After every row comes roughly how far along a hidden order it lies, from 0 to 10.
In the rows, 128 means zero.
[140 141 137 145 155 110  91 105 100 103 136 149 145 131 134 160 138  96
 141 145 131 193 173 119 164 124 127 154 167 193 131 138  89 148 144 153
  26 140  96 115 140  90 167 141 157 121  75 133  77 163  74 126 158 124
 140 119 177 131 113 119 152  89 127 106 177 129 131 121 145 122 160 146
 109 130 119 102 136 148 190 160 133 157 129 100 140 128 191 125 100 152
 117 152 124 171  73  33  92 162 112 168 106 108 155 162 114 144 169 134
 116 142 232 186 155 112 131 152 135 115 117 139 147 150 134 117 106 136
 121 190 121 105 127  71 138 146 127 120  93  78 112 122 169 128 108  79
 153 142 176 152 112 132 139 173  93 125 138  93 161 143 234 167 162 101
 171 152 122 143 125 136 141 105 111 118  92 133 126 148 104  91 165 156
 141 133 191 131 141 226 175 108 152  78  76 129 123 132  90 118  64 172
 122 115 197 119 126 111 117 144 175  88 171  90 119  72 110 139] : 6
[129 161 171 118 103 148  76 110 117 100 154 135 118 150 136 121  73 111
  51 124 168 144 101 157 118  85 149 161 100 123 143 124 221 136 114 155
 121  19 110 103 108 140 103 128  58 135 113 124 104  92  99 108 133 124
 100 113 106 117 169 101 106  93 142 156 140 119 127 173 171  96 128  94
 117 122 146 162 105 134 116 143 103 122 178 123 146 147 129 154 105 130
 135 120 135 170 162 129 146 119 122 120  76 159 108 124 108 171 110 166
 112  87  73 118  91 141 118 155 153 152 126 104 115 164 135 121 104 128
 114 118 109 132 145 184 136 122 136 142  85 165 136 132 115 131 135 164
 154  73 111 138 182  99 150  93 117 105 135 135 149 134  64 114 114 134
 116 146 107 169  95 116 153 157 144 133 110 140  92 129 153 111  91  85
  49  99 140 182 103 173  69 158 119  57 140 112  70 144 129 119 126 137
 130 131 197  99 102 156 103  98 158 171 139 165 141 156 169 151] : 8
[110 185 181 112 131 130  30  92 103  83 120 115 118 120 115 133 129 102
 101 123 161 161 115 131 164  86 169 188 166 187 147 118 152 139 145 146
  74  54 117 101 127  97  96 125  89 125  68 107 113 123  81 115 161 120
 111 127 158 109 143  90 123  45 152 137 196 142 120 151 140 120 175  98
 123 109 150 162 128 154 134 168 108 139 176  98 160 150 216 134  81 142
 140 130 143 194  97  59 137 142 111 132 111 169 154 143 123 147 139 116
 108 115 109 143 134 119 163 163 126 144 127 103 141 156 130 104 102 127
 131 189 104 120 147 101 141 132 167 137 100 138 141 116 123 128  86  98
 159  83 140 157 192 131 154 123  91 130 144 100 156  84 129 109 138 109
 138 148 106 171 118 123 145 145 123 116  87 141  86 138 109 114 153  95
  64 121 175 161 103 215 130 163 145  68 130 115  82 175  98 116  61 152
 107 132 172 108 112 160 103 122 177 140 151 114 147 112 130 172] : 10
[150 142  89  95  99 174 165 130 125 112 118 187 127 131 147  87 133 167
  64 106  68 147  99 164  74 153 123 139  89 114 103 101 169 105 140 133
 178 167 100  85 135 155 142 125  95 134 140  70 149  74 178 161  67 126
 109 128 109 124 121 159 100 178 130 119 110 111 147 117 107  99  81 115
 153 137 140 137 135 116  74 123 120 118 129 175 142 125  90 136 122  98
 152 112 121  95  89 182 128 135 149 120 131 126 140 100 122 101  74 122
 124 123 107 128 135 139 198  85  75 105 171 160 126 136 124 172 112 132
 146 115 130 155 156 152 145  95 140 126 121 158 139 130 132 122 169 211
  94 143 102  83 127 156  61  98 122 163 176 162 136 106   1 127  95 120
  90  95 124 142 135 141 147 109 127  93 151 128 162 111 159 157  96 123
  96 139 132 117  85 103 131 110 121 112 143 147  91  54 152 164 188  89
 110 129  72 137 118 136 111 102 106 157 115 155 115 186 136 106] : 2
[ 74  94 180 130  80 115 191 103  98 176 126 162 118 116  79 125  79 123
 177 153 145  49  87 137 110 116 109 145 130  40 193 141 223  88 117  91
 123 117 212 178 118 122  92 104 149  89 138  95  83 134 180 134  85 159
 121 128 118 123 115 150 147 193  65 154  82 146 123 136 151 120 102 146
  44 147 109 103 123  87 117  78 127 113  92 130  97  55   1 170 141 128
 166 166 142 112 187 255 166 115 148 180 121 198  27 108  99  85 176 218
 133 127  73 150 140 124 142 117 121 119 130 155  96 171 135 162 145 151
  91  92 105 131 114  78 122 136  92  99 171  48 133 134 107 124  87 154
 151 132 121 156 220 121 164 164 192 102 152 113 105 215 106 173 161 136
 145 121  90 166 120 130  94 152 111  95 147  86 123 150 144 146 144 159
 191 108 143 148 157 110 142  66  86 208  55  93 124 167 180 119 167 129
 131 130 173 174 122 175 139  88 154 186  97 126 116 123 171  63] : 0
[112 152 102 136 162 133  89 127 127 118 146 118  95 119 144  87 103 119
  86 135 126 114 153 125 130 108 142 112 149 178 156 121  40 128 146 141
 125 122 135 135 121 147 156 109 126 130  65 151 144  99  93 118 152 122
 145 108 121 126 129 122  98  92 108 153 168 133 113 136 121 158 178 101
 147 109 124 129 126 172 133 140 120  86 118 112 150 159 193 148 109 107
 114  96 149 134 112 104 136 124 124 121 176 154 170 137 143 125 104  81
 144 124 125 142 132 134 128 138 173 144 133 133 122  87 144 107 112 129
 120 133 114  71 142 142  99 123 143 145 149 152 116 130 133 133 127 138
 115 145 131 139 121 157 100 133 162 142  91 152 158  76  79  89 119 107
 103 147 134 135 112 120 135 129 102 159 130 133 110 139  67 121 160 116
 119 137  90 142 148 116 104 137 129 104 114 133 117 124 122 142 127 138
 116 102 105 138 112 124 132 124 113  70 118 113 140 163 130 143] : 6
[102 123 115 118 118 139 156 140 125 139 146 138 107 114 142  70  73 136
  88 134 108  62  87 157  94 130 114 111 120 104 147 121 150  91 129 120
 189 100 156 149 121 163 151 109 131 122 149 108 138 110 157 130  96 131
 130 116 106 119 123 142 105 151  85 154 123 138 128 134 130 142  88 114
 115 132 119 113 127 119  86 109 117  83  95 145 136 129  82 157 134  91
 152 103 124  85 160 226 155 108 140 157 154 156 103 106 110 104 107 120
 135 117  85 123 119 144 149 123 132 132 142 156  65 111 154 135 139 130
 128  80 124 135 149 181 125  99 113 142 144 159 136 141 124 128 167 206
 105 157  94 112 156 148  99 112 255 144 126 164 138 131   9 164 113 112
  92 125 112 144 120 121 140 151 135 130 175 137 145 123 138 140 107 129
 141 118 113 145 129  58  57  97  86 171 117 131 100 113 175 152 201 116
 131 119  73 151 118 140 139 104 109 140  88 136 128 201 159 112] : 1
[167 193 110  77 134 158  74 130 136  66 122 131 127 143 162  62 124 135
  59  97 114 187 122 153 132 125 145 138  99 167 104  99 160 117 142 165
 157  85  75  82 128 169 133 147  27 160 151  91 144  77 125 118 133  98
  97 138  97 117 143 107  88  93 164 135 163 107 141 147 146 115 136  73
 169 120 158 162 113 114  82 164 126 129 155 149 164 178 134 119 104  80
 139  91 152 130  92  43 117 131 121 115  85 128 207 114 129 144  57 121
 108 115  96 110 123 139 138 119 138 125 150 102 126 144 105 146 119 119
 177 120  98 186 161 222 135 112 144 138  77 196 165 139 111 130 186 184
 124  79  95 106 168 137  55  74 108 131 161 149 161 110  48  85  84 158
  90 122 125 166 102 130 155 155 126 135 122 162 130  81 180 150  96  81
  10 163 160 171  79 137  65 176 146  64 201 136  83 103  87 143 104  73
 117 138 146  96 107 118  94 115 100 153 142 149 142 202 143 151] : 10
[ 79 146 128 152 172 107  99 112 123 170 172 114 100 105 135 145  75 108
 145 185 164  95 145 113 138  94 115 123 167 135 205 154  20 139 138 117
 133  94 162 175 122 110 117  97 239  96 120 207 118 145 115 108 182 133
 153  98 152 124 143 119 132  85  92 155 171 122 107 134 137 164 151 119
 141  97 109 105 119 195 171 111 113  75 125  76 117 150 184 159  96 101
 118 118 119 207 156 113 138 128 108 124 181 154 101 151 142 121 200 107
 161 134 143 128 128 141  85 165 187 160 115 106 103  85 153  80 137 122
  99 149 127  39 119  58  99 141 118 127 131 101 106 124 117 132 121  67
 117 156 153 180 117 126 126 169 190 132  63 130 158 105 180 101 161 103
 130 192  99 122 136 119  78 142 107 136 129 142 108 179  55 110 170 131
 179  88  89 158 157 113  67 150 100 162  47 116 164 161 133 124 123 225
 129  73 121 130 127 122 162 108 145  58 117 119 122 150 126 116] : 7
[ 63 118 154 155 133 117 107 107  98 147 125 120 116  88 115 143 123 100
 111 154 141 124 109 132 146 111 135 143 171 140 165 140 171 125 133 115
  84  67 151 161 140  89 133 109 161 101 100 101 109 153 124 122 142 136
 138 122 157 121 128 125 147 127 102 140 150 145 118 136 130 116 102 122
  84 120 127 111 127 120 144 115 116 125 113  94 124 126 115 143 130 166
 164 158 124 167 164 156 138 144 132 176 150 155  76 138  99 114 201 160
 109 146  97 145 145 118 170 155 107 151 100 133 126 158 144 126 114 129
 100 140 134  97 121  76 148 139 136 119 133  91 130 119 128 126  91 108
 154 126 148 155 181 111 186 147 135 119 108 111 132 149 142 148 206 103
 155 135 106 139 123 124 117 155 138  94 118 125 114 159 101 109 178 137
 168  83 165 146 139 150 107 120 102 122  71 109 108 164 152 108 121 178
 130 133 133 150 125 165 133 116 160 122 121 114 140 109 120 137] : 5
[ 90 105 109 158 150 112 120 118 108 143 126 133 115 102 125 134 129 115
 158 152 112 104 151 109 132 140 118 113 179 146 160 148  53 109 136 118
 110 178 165 170 144 124 175 110 234 100  65 142 112 158 127 135 142 141
 152 112 165 126  96 152 149 152  86 128 165 148 121 106 112 144 132 151
 128 120 104  81 140 155 169 117 128 111  89 107 124 111  97 133 117 135
 140 126 117 130 102 132 127 142 121 176 153 134 106 138 125 102 139 136
 140 144 147 168 164 118 161 129 118 124 125 169 109  97 155 118 123 132
 121 147 124  22 121  49 131 136 114 128 155  90 107 124 156 127 113  81
 122 182 157 161 125 156 138 180 144 145 103 122 136 142 138 154 171  89
 142 141 117 122 153 137 110 119 107 109 138 112 158 150  72 116 167 164
 211 113 122 109 174 131 148  82 106 181  63 132 125 107 129 133 145 159
 125 109 100 159 135 129 158 130 161  72 121  78 114 109 108  95] : 1
[136 124 176 120  74 157 139 114 101  97 144 174 137 167 127 156  95 130
  82 127 135 194 104 167 100 117 136 156  87 100 133 133 247 127  96 146
 101  56 100 111 133 134 107 144  83 127 146  87  85 104 153 130  93 128
  93 119 138 130 153 128 139 139 158 126 127 137 150 148 168  57  96 132
  96 137 142 134 111  94  94 133 100 151 156 137 122 117  62 144 135 155
 151 163 110 151 146 122 138 149 134 155  58 137  78 116  85 141 149 209
 101  97  92 143 127 125 150 134  77 117 133 139 147 190 131 168  98 127
 111 127 114 148 130 139 155 129 126 132  77 116 124 127 134 127 117 149
 154  96 119 116 132  99 152 122  78 112 177 105 135 202 115 167 125 124
 145 123  92 173 120 139 149 125 147  87 105 100 130 120 169 107  85 110
  91  87 154 145 118 172 140 110 114  70 115 121  61 124 144 117 127 129
 136 139 209 119 113 168 109  95 188 195 155 168 125 108 144 110] : 5
